Below is a small trained network, with its code and all its weights. Each question gives an input and a target symbol and asks what happens when units are switched off, that is, made to give their printed mean instead of their output.

import numpy as np


def w(rows, s, z=0):
    codes = np.array(rows[::2]) - 128.0
    scale = np.full(codes.shape[1], s)
    scale[-1] = z or s
    return codes * scale


def norm(h):
    return h / np.sqrt((h * h).mean(-1, keepdims=True) + 1e-5)


def f(y):
    return np.maximum(y, 0)


def softmax(a):
    e = np.exp(a - a.max(-1, keepdims=True))
    return e / e.sum(-1, keepdims=True)


def log_softmax(a):
    a = a - a.max(-1, keepdims=True)
    return a - np.log(np.exp(a).sum(-1, keepdims=True))


def net(x, mask):
    ids = ['βζηξσω'.index(c) for c in x.split()]
    T = len(ids)
    res = E[ids] + P[:T]
    r = norm(res)
    for j in range(2):
        rows = slice(4 * j, 4 * j + 4)
        q, k, v = (r @ M[0][rows].T for M in (Q, K, V))
        z = softmax(np.where(np.tri(T) > 0, q @ k.T / 4**0.5, -1e9)) @ v
        o = O[0][rows]
        res = res + np.where(mask[j], z, o[:, -1]) @ o[:, :-1]
    y = f(norm(res) @ A[0][:, :-1].T + A[0][:, -1])
    res = res + np.where(mask[2:10], y, B[0][:, -1]) @ B[0][:, :-1]
    return log_softmax(norm(res)[-1] @ U[:, :-1].T + U[:, -1])


Q, K, V, O, A, B = {}, {}, {}, {}, {}, {}
E = w([
[42,161,111,241,174,163,137,143,183],'β',
[173,130,115,195,114,253,183,146,162],'ζ',
[143,139,190,163,163,89,176,152,75],'η',
[125,186,65,124,200,47,124,115,90],'ξ',
[111,160,168,130,117,82,154,77,145],'σ',
[176,110,101,176,172,102,66,106,119],'ω',
],0.022)
P = w([
[134,178,64,116,50,68,167,211,166],'0',
[110,159,112,204,76,130,150,78,74],'1',
[128,146,119,187,91,139,156,74,85],'2',
[103,129,113,155,84,139,120,103,84],'3',
[113,127,110,141,110,129,130,91,100],'4',
[121,123,145,141,118,139,137,91,117],'5',
[118,139,149,115,114,133,133,90,133],'6',
[97,164,167,94,112,134,108,115,144],'7',
[118,136,175,89,148,151,128,94,145],'8',
[121,136,181,71,160,140,125,112,160],'9',
[112,108,167,33,141,147,135,120,184],'10',
[115,130,192,28,160,151,132,119,189],'11',
[113,134,206,11,148,144,133,136,210],'12',
],0.012)
Q[0] = w([
[112,162,247,97,78,126,176,108,108],'head 1',
[124,145,198,96,116,131,223,81,105],'head 1',
[117,59,196,141,77,141,91,108,97],'head 1',
[131,139,84,159,105,211,156,183,200],'head 1',
[162,75,245,145,65,187,128,136,152],'head 2',
[66,68,179,164,96,173,216,181,214],'head 2',
[98,146,170,100,93,85,246,129,187],'head 2',
[81,95,38,111,66,169,131,165,80],'head 2',
],0.012)
K[0] = w([
[174,181,114,111,80,113,200,138,154],'head 1',
[156,168,119,130,122,108,144,153,153],'head 1',
[176,114,144,148,7,125,134,137,100],'head 1',
[56,124,128,192,116,145,142,138,141],'head 1',
[111,164,75,198,83,121,157,160,100],'head 2',
[121,157,104,179,107,126,169,131,129],'head 2',
[124,135,107,112,137,119,169,204,152],'head 2',
[111,82,143,178,129,148,154,62,64],'head 2',
],0.015)
V[0] = w([
[206,118,223,43,44,51,125,123,119],'head 1',
[235,95,153,96,199,167,99,171,2],'head 1',
[161,126,113,95,116,153,49,49,124],'head 1',
[202,127,101,61,73,118,121,74,64],'head 1',
[229,99,158,169,146,86,90,148,160],'head 2',
[115,136,139,136,138,139,166,192,49],'head 2',
[198,166,81,55,216,151,176,130,36],'head 2',
[229,141,97,98,97,120,92,158,140],'head 2',
],0.0094)
O[0] = w([
[139,171,50,158,90,93,208,103,47,2],'head 1',
[95,92,137,198,91,75,181,52,147,50],'head 1',
[172,149,160,145,64,72,120,142,86,88],'head 1',
[223,190,141,143,88,152,249,85,81,68],'head 1',
[86,15,70,120,58,130,85,115,64,162],'head 2',
[100,152,105,66,176,131,158,152,114,121],'head 2',
[95,180,121,88,70,172,127,182,109,146],'head 2',
[158,149,118,158,95,169,112,139,73,131],'head 2',
],0.011,0.0092)
A[0] = w([
[185,18,124,208,62,78,63,9,38,90],'neuron 1',
[128,172,137,97,148,107,147,105,159,184],'neuron 2',
[117,73,39,167,142,92,89,148,131,139],'neuron 3',
[154,135,72,90,119,129,87,136,99,4],'neuron 4',
[127,130,167,126,88,244,172,154,113,8],'neuron 5',
[194,109,86,204,106,181,147,141,183,202],'neuron 6',
[162,135,168,150,166,56,167,82,170,22],'neuron 7',
[92,128,117,106,84,117,96,130,124,123],'neuron 8',
],0.014,0.0013)
B[0] = w([
[117,103,133,75,7,103,53,53,52,251],'neuron 1',
[158,88,88,176,127,132,120,134,107,173],'neuron 2',
[111,137,187,98,117,174,105,76,122,168],'neuron 3',
[178,149,138,147,152,123,130,67,128,151],'neuron 4',
[168,123,123,168,42,138,160,65,216,156],'neuron 5',
[130,214,109,134,59,103,161,79,128,148],'neuron 6',
[80,72,164,171,100,18,158,192,142,150],'neuron 7',
[141,152,117,153,176,126,139,146,130,154],'neuron 8',
],0.015,0.017)
U = w([
[136,208,123,150,100,121,192,115,213,41],'β',
[225,212,55,117,204,98,114,161,77,126],'ζ',
[138,102,108,181,161,2,161,166,139,26],'η',
[110,127,143,111,208,158,66,175,150,246],'ξ',
[127,130,110,62,80,82,81,128,48,153],'σ',
[38,126,49,96,168,144,216,129,88,8],'ω',
],0.0086,0.0011)

Each question gives the input, a string of symbols that net reads in full, and the target symbol t.
The units are the heads (4 rows each of Q, K, V and O) and the neurons (one row each of A and B). Each row of codes is followed by its name. A weight is (code - 128) times the scale printed after its matrix; where a second scale follows, it is the last column's (O, A, B and U).
mask holds one flag per unit, heads first, then neurons. A switched-off unit (its flag False) gives its mean, the last column of its rows in O or B, instead of its output. The means were averaged over made-up inputs and are rounded, as every weight is.
A unit's drop is (log p(t) with every unit on - log p(t) with that unit switched off) / (log p(t) with every unit on - log p(t) with every unit switched off).
The circuit of an input: a set's keep is (log p(t) with only the set's units on - log p(t) with every unit switched off) / (log p(t) with every unit on - log p(t) with every unit switched off). Starting from all 10 units, units are removed one at a time, each time the one whose removal leaves the highest keep (on an exact tie, the one counted first), for as long as the keep stays at least 0.8.
units of the circuit, in order: the units of the circuit, biggest drop first
most important unit: the unit with the biggest drop
k most important neurons: the k neurons with the biggest drops, biggest first
which heads matter: for each layer, one digit per head in row order, 1 if its drop is at least 0.15 and else 0, layers parted by /
drop of u: that unit's drop, to one decimal
input ξ ζ σ, target β: which heads matter => 01
input ζ ξ ξ ξ β σ, target ξ: which heads matter => 00
input σ ζ β β ξ, target ζ: which heads matter => 01
input ξ ξ β η σ ω ξ σ, target β: units of the circuit, in order => (neuron 1; head 1)
input σ η η σ ξ σ ξ ξ β, target ξ: which heads matter => 10
input η β σ ξ β ξ η, target ω: which heads matter => 10
input ξ σ ξ η β ξ β β β ξ ξ ω η, target β: units of the circuit, in order => (neuron 5; neuron 1; head 1)
input η σ ζ ξ ω β β ω σ, target ω: units of the circuit, in order => (head 1; neuron 1)
input η σ σ, target ω: units of the circuit, in order => (head 1; neuron 1; head 2)
input ξ ξ β ξ σ σ ξ, target η: which heads matter => 00
input β ξ β ξ β β β σ ξ ξ, target η: most important unit => head 1
input β β ξ ω ζ ζ ξ σ η η, target η: which heads matter => 00
input β ξ ζ β ξ σ σ, target η: which heads matter => 01
input ξ ξ η σ ω ω η η, target β: which heads matter => 00
input ζ ζ ξ ξ σ, target ξ: which heads matter => 00
input ω ζ ξ σ ζ σ η ζ, target β: most important neuron => (neuron 1)
input η σ ω σ ξ ξ ξ ζ ζ, target β: 2 most important neurons => (neuron 5; neuron 1)
input β ξ ζ β ξ η, target η: drop of head 1 => 0.0
input σ ζ ζ ξ β σ ω σ, target ζ: drop of head 2 => 0.0
input β ξ ξ ζ, target ξ: drop of head 1 => 2.2
